Here is a tiny trained network, its code and every weight. The questions are about switching its units off for an input and a class, where a switched-off unit gives its printed mean instead of its output.

import numpy as np


def w(rows, s, z=0):
    codes = np.array(rows[::2]) - 128.0
    scale = np.full(codes.shape[1], s)
    scale[-1] = z or s
    return codes * scale


def norm(h):
    return h / np.sqrt((h * h).mean(-1, keepdims=True) + 1e-5)


def f(y):
    return y / 2 * (1 + np.tanh(0.7978845608 * (y + 0.044715 * y**3)))


def log_softmax(a):
    a = a - a.max(-1, keepdims=True)
    return a - np.log(np.exp(a).sum(-1, keepdims=True))


def net(x, mask):
    res = np.array(x, float).reshape(1, 4) / 4 @ E
    u = 0
    for l in range(4):
        y = f(norm(res) @ A[l][:, :-1].T + A[l][:, -1])
        res = res + np.where(mask[u : u + 3], y, B[l][:, -1]) @ B[l][:, :-1]
        u += 3
    return log_softmax(norm(res)[-1] @ U[:, :-1].T + U[:, -1])


A, B = {}, {}
E = w([
[104,108,121,141,194,212,70],'x0',
[31,205,219,195,159,98,123],'x1',
[209,109,144,253,132,139,163],'x2',
[144,126,144,117,138,119,121],'x3',
],0.0049)
A[0] = w([
[177,93,163,209,128,179,106,76],'0.n0',
[133,125,138,120,213,254,98,4],'0.n1',
[178,95,62,104,142,144,105,7],'0.n2',
],0.0066,0.0038)
B[0] = w([
[127,183,81,94,191,116,158,252],'0.n0',
[114,79,88,177,64,2,32,228],'0.n1',
[152,148,179,129,108,177,115,184],'0.n2',
],0.0095,0.002)
A[1] = w([
[151,108,111,119,79,228,114,127],'1.n0',
[177,144,156,99,31,15,201,2],'1.n1',
[46,113,116,3,126,136,59,32],'1.n2',
],0.0054,0.0023)
B[1] = w([
[81,124,204,127,80,74,160,168],'1.n0',
[45,62,50,204,123,70,9,250],'1.n1',
[222,216,22,167,255,104,204,255],'1.n2',
],0.0055,0.0024)
A[2] = w([
[48,41,38,176,37,55,33,89],'2.n0',
[223,3,67,46,38,218,132,56],'2.n1',
[228,79,137,243,166,154,163,3],'2.n2',
],0.0044,0.0028)
B[2] = w([
[164,33,147,190,153,86,3,255],'2.n0',
[28,122,254,164,81,222,160,207],'2.n1',
[140,184,41,68,144,66,219,147],'2.n2',
],0.0056,0.0039)
A[3] = w([
[135,110,116,154,174,189,76,131],'3.n0',
[180,141,98,198,126,105,203,1],'3.n1',
[61,173,254,197,166,151,114,176],'3.n2',
],0.0066,0.00034)
B[3] = w([
[53,152,166,163,85,71,109,170],'3.n0',
[48,177,101,1,189,124,59,197],'3.n1',
[207,35,145,78,33,189,147,255],'3.n2',
],0.0066,0.0037)
U = w([
[124,66,122,226,110,33,2,182],'0',
[152,241,65,80,228,124,206,180],'1',
[133,87,252,126,4,241,160,5],'2',
],0.0096,0.0016)

Each question gives the input, the list of numbers given to net, and the class t.
The units are the neurons (one row each of A and B). Each row of codes is followed by its name. A weight is (code - 128) times the scale printed after its matrix; where a second scale follows, it is the last column's (A, B and U).
mask holds one flag per neuron, layer by layer. A switched-off neuron (its flag False) gives its mean, the last column of its row in B, instead of its output. The means were averaged over made-up inputs and are rounded, as every weight is.
A unit's drop is (log p(t) with every unit on - log p(t) with that unit switched off) / (log p(t) with every unit on - log p(t) with every unit switched off).
The circuit of an input: a set's keep is (log p(t) with only the set's units on - log p(t) with every unit switched off) / (log p(t) with every unit on - log p(t) with every unit switched off). Starting from all 12 units, units are removed one at a time, each time the one whose removal leaves the highest keep (on an exact tie, the one counted first), for as long as the keep stays at least 0.8.
units of the circuit, in order: the units of the circuit, biggest drop first
top k neurons: the k neurons with the biggest drops, biggest first
top k neurons in layer l: the k neurons of layer l with the biggest drops, biggest first
drop of u: that unit's drop, to one decimal
input [1,3,-5,-4], class 1: units of the circuit, in order : 1.n2
input [6,8,6,-2], class 2: top 3 neurons : 3.n2, 1.n2, 1.n1
input [1,-6,-6,1], class 1: top 3 neurons : 1.n2, 3.n2, 2.n0
input [2,-5,-3,2], class 2: top 3 neurons : 0.n0, 0.n2, 2.n1
input [-4,3,-5,-8], class 1: units of the circuit, in order : 0.n1, 1.n2
input [-2,-7,7,1], class 1: top 2 neurons : 2.n2, 0.n0
input [-6,7,-7,-5], class 1: top 3 neurons : 0.n1, 2.n1, 1.n2
input [-1,8,8,-6], class 1: top 2 neurons in layer 1 : 1.n0, 1.n1
input [3,-8,4,4], class 2: top 2 neurons : 2.n1, 1.n2
input [1,2,0,-8], class 2: top 2 neurons : 1.n1, 0.n1
input [4,-6,0,-7], class 2: top 2 neurons : 2.n1, 1.n1
input [-2,7,5,8], class 2: top 2 neurons : 3.n2, 1.n2
input [-4,3,-7,8], class 1: top 2 neurons : 0.n1, 1.n2
input [4,-6,-2,3], class 2: units of the circuit, in order : 2.n1
input [4,-5,0,-8], class 2: drop of 0.n2 : 1.1
input [0,7,-1,4], class 2: drop of 1.n1 : 0.0
input [4,3,6,3], class 1: drop of 2.n0 : 0.1
